Below are the code and all the weights of a small trained network. Each question names an input and a class and asks about switching units off, where a switched-off unit gives its printed mean instead of its output.

import numpy as np


def w(rows, s, z=0):
    codes = np.array(rows[::2]) - 128.0
    scale = np.full(codes.shape[1], s)
    scale[-1] = z or s
    return codes * scale


def f(y):
    return np.maximum(y, 0)


def log_softmax(a):
    a = a - a.max(-1, keepdims=True)
    return a - np.log(np.exp(a).sum(-1, keepdims=True))


def net(x, mask):
    res = np.array(x, float).reshape(1, 8) / 4 @ E
    y = f(res @ A[0][:, :-1].T + A[0][:, -1])
    res = res + np.where(mask, y, B[0][:, -1]) @ B[0][:, :-1]
    return log_softmax(res[-1] @ U[:, :-1].T + U[:, -1])


A, B = {}, {}
E = w([
[127,128,128,129],'x0',
[128,128,127,129],'x1',
[161,186,163,215],'x2',
[254,68,163,81],'x3',
[72,119,230,118],'x4',
[127,128,128,126],'x5',
[126,129,129,128],'x6',
[166,216,132,42],'x7',
],0.0098)
A[0] = w([
[155,66,2,187,94],'neuron 1',
[118,182,139,178,181],'neuron 2',
[171,188,42,122,100],'neuron 3',
[143,148,138,155,207],'neuron 4',
[140,137,162,177,103],'neuron 5',
[197,86,46,153,95],'neuron 6',
[102,124,108,82,109],'neuron 7',
[120,137,179,166,49],'neuron 8',
[102,153,233,117,85],'neuron 9',
[103,124,107,53,111],'neuron 10',
[134,122,121,84,83],'neuron 11',
[191,51,140,59,63],'neuron 12',
[173,61,146,141,94],'neuron 13',
[87,52,86,88,69],'neuron 14',
[188,144,179,96,99],'neuron 15',
[79,208,103,20,109],'neuron 16',
[177,110,177,122,90],'neuron 17',
[143,120,39,113,65],'neuron 18',
[140,124,103,143,48],'neuron 19',
[173,108,123,120,231],'neuron 20',
[192,129,169,163,124],'neuron 21',
[130,84,124,201,84],'neuron 22',
[183,237,106,75,97],'neuron 23',
[173,192,177,180,66],'neuron 24',
[74,167,83,126,72],'neuron 25',
[160,135,158,207,101],'neuron 26',
[149,140,197,109,238],'neuron 27',
[154,201,111,72,73],'neuron 28',
[127,21,117,202,92],'neuron 29',
[178,232,177,168,84],'neuron 30',
[152,145,72,139,85],'neuron 31',
[184,65,149,156,150],'neuron 32',
[121,102,49,142,156],'neuron 33',
[118,129,170,127,193],'neuron 34',
[151,151,57,103,131],'neuron 35',
[163,82,155,127,94],'neuron 36',
[83,171,113,135,66],'neuron 37',
[79,85,144,41,107],'neuron 38',
[138,145,139,151,181],'neuron 39',
[83,110,197,85,74],'neuron 40',
[127,137,121,134,254],'neuron 41',
[79,86,208,102,67],'neuron 42',
[109,238,120,95,144],'neuron 43',
[162,163,71,116,154],'neuron 44',
[98,82,111,162,87],'neuron 45',
[49,124,79,165,100],'neuron 46',
[46,58,85,243,93],'neuron 47',
[104,148,192,89,174],'neuron 48',
],0.012,0.0088)
B[0] = w([
[148,165,170,180,224],'neuron 1',
[77,96,113,102,220],'neuron 2',
[116,157,152,189,211],'neuron 3',
[88,66,85,148,208],'neuron 4',
[147,120,60,111,164],'neuron 5',
[95,149,140,139,211],'neuron 6',
[204,91,50,138,164],'neuron 7',
[160,161,92,168,150],'neuron 8',
[131,208,128,204,190],'neuron 9',
[186,113,93,136,188],'neuron 10',
[169,93,109,73,152],'neuron 11',
[81,166,108,92,232],'neuron 12',
[101,169,154,52,191],'neuron 13',
[242,88,11,151,184],'neuron 14',
[80,157,147,88,197],'neuron 15',
[135,101,148,69,244],'neuron 16',
[96,173,100,95,178],'neuron 17',
[153,159,133,174,174],'neuron 18',
[213,195,120,173,129],'neuron 19',
[37,108,107,118,248],'neuron 20',
[56,135,122,86,193],'neuron 21',
[228,115,151,111,180],'neuron 22',
[173,110,198,117,245],'neuron 23',
[205,112,8,126,184],'neuron 24',
[95,189,77,76,175],'neuron 25',
[196,128,46,129,183],'neuron 26',
[87,88,137,157,255],'neuron 27',
[194,119,202,111,199],'neuron 28',
[202,110,225,99,224],'neuron 29',
[230,104,52,84,212],'neuron 30',
[131,208,138,176,160],'neuron 31',
[81,153,99,97,221],'neuron 32',
[93,109,134,198,204],'neuron 33',
[111,119,142,193,197],'neuron 34',
[97,146,131,228,202],'neuron 35',
[129,203,119,82,175],'neuron 36',
[132,202,104,58,163],'neuron 37',
[166,112,17,161,200],'neuron 38',
[134,98,73,139,185],'neuron 39',
[156,198,139,231,173],'neuron 40',
[2,45,124,152,249],'neuron 41',
[152,186,140,218,179],'neuron 42',
[125,94,195,57,238],'neuron 43',
[94,118,128,216,210],'neuron 44',
[144,133,172,66,168],'neuron 45',
[72,174,99,63,205],'neuron 46',
[158,115,175,54,253],'neuron 47',
[138,99,158,227,210],'neuron 48',
],0.0079,0.0091)
U = w([
[159,103,34,166,57],'0',
[88,219,186,252,74],'1',
[144,129,242,97,126],'2',
[20,76,141,171,218],'3',
[13,193,127,95,2],'4',
[33,72,141,180,209],'5',
],0.012,0.0093)

Each question gives the input, the list of numbers given to net, and the class t.
The units are the neurons (one row each of A and B). Each row of codes is followed by its name. A weight is (code - 128) times the scale printed after its matrix; where a second scale follows, it is the last column's (A, B and U).
mask holds one flag per neuron, in row order. A switched-off neuron (its flag False) gives its mean, the last column of its row in B, instead of its output. The means were averaged over made-up inputs and are rounded, as every weight is.
A unit's drop is (log p(t) with every unit on - log p(t) with that unit switched off) / (log p(t) with every unit on - log p(t) with every unit switched off).
The circuit of an input: a set's keep is (log p(t) with only the set's units on - log p(t) with every unit switched off) / (log p(t) with every unit on - log p(t) with every unit switched off). Starting from the 12 units with the biggest drops (on a tie, the unit counted first), units are removed one at a time, each time the one whose removal leaves the highest keep (on an exact tie, the one counted first), for as long as the keep stays at least 0.8.
units of the circuit, in order: the units of the circuit, biggest drop first
most important unit: the unit with the biggest drop
top k neurons: the k neurons with the biggest drops, biggest first
drop of u: that unit's drop, to one decimal
input [-4,3,-2,6,8,-1,5,-6], class 1: units of the circuit, in order : neuron 42; neuron 40
input [-7,-8,-5,1,8,6,-6,6], class 1: units of the circuit, in order : neuron 40; neuron 9
input [-3,-6,-7,4,-1,2,1,0], class 0: units of the circuit, in order : neuron 14
input [3,-3,-4,5,-3,-3,0,2], class 4: units of the circuit, in order : neuron 12; neuron 48
input [3,-1,2,1,6,-7,3,-2], class 1: units of the circuit, in order : neuron 9; neuron 42
input [-3,6,-2,-6,7,7,2,3], class 1: top 2 neurons : neuron 40; neuron 9
input [5,-5,-8,-7,2,4,6,5], class 0: units of the circuit, in order : neuron 38; neuron 7
input [-6,5,5,1,4,2,-6,4], class 3: top 3 neurons : neuron 14; neuron 27; neuron 38
input [4,5,7,3,-1,3,-7,3], class 0: top 2 neurons : neuron 30; neuron 24
input [-5,-2,-8,5,4,-6,-6,1], class 0: top 2 neurons : neuron 38; neuron 14
input [-4,-6,7,-8,0,-1,7,8], class 2: top 3 neurons : neuron 43; neuron 23; neuron 28
input [0,3,5,-8,-1,3,-4,4], class 4: top 2 neurons : neuron 37; neuron 25
input [3,4,6,-4,-2,-5,4,1], class 0: units of the circuit, in order : neuron 30; neuron 24
input [6,4,-2,3,-5,1,3,7], class 2: units of the circuit, in order : neuron 23
input [5,-8,-4,-5,7,7,-6,-8], class 2: top 3 neurons : neuron 47; neuron 29; neuron 45
input [-7,4,7,-1,-2,3,5,7], class 0: top 3 neurons : neuron 30; neuron 24; neuron 29
input [4,2,6,7,-7,-8,-1,-3], class 1: top 2 neurons : neuron 1; neuron 6
input [-6,5,6,-1,-7,-4,3,-6], class 1: top 2 neurons : neuron 1; neuron 31
input [-6,5,4,-1,0,-5,-1,6], class 2: top 2 neurons : neuron 23; neuron 43
input [7,5,-7,4,-2,8,1,-8], class 2: most important unit : neuron 29
input [3,-6,-4,5,-3,-8,1,1], class 4: top 2 neurons : neuron 12; neuron 48
input [-8,3,4,7,4,6,8,4], class 3: top 3 neurons : neuron 27; neuron 48; neuron 46
input [-3,-3,-6,-2,3,0,-1,8], class 2: drop of neuron 43 : 0.2
input [-4,0,5,-8,-1,2,-3,6], class 4: drop of neuron 31 : 0.0
input [5,4,5,6,-2,-8,-3,-5], class 4: drop of neuron 17 : 0.1
input [3,-7,8,-3,8,5,-7,4], class 0: drop of neuron 30 : 0.6
input [5,-7,1,-2,-7,-1,-2,-5], class 1: units of the circuit, in order : neuron 1
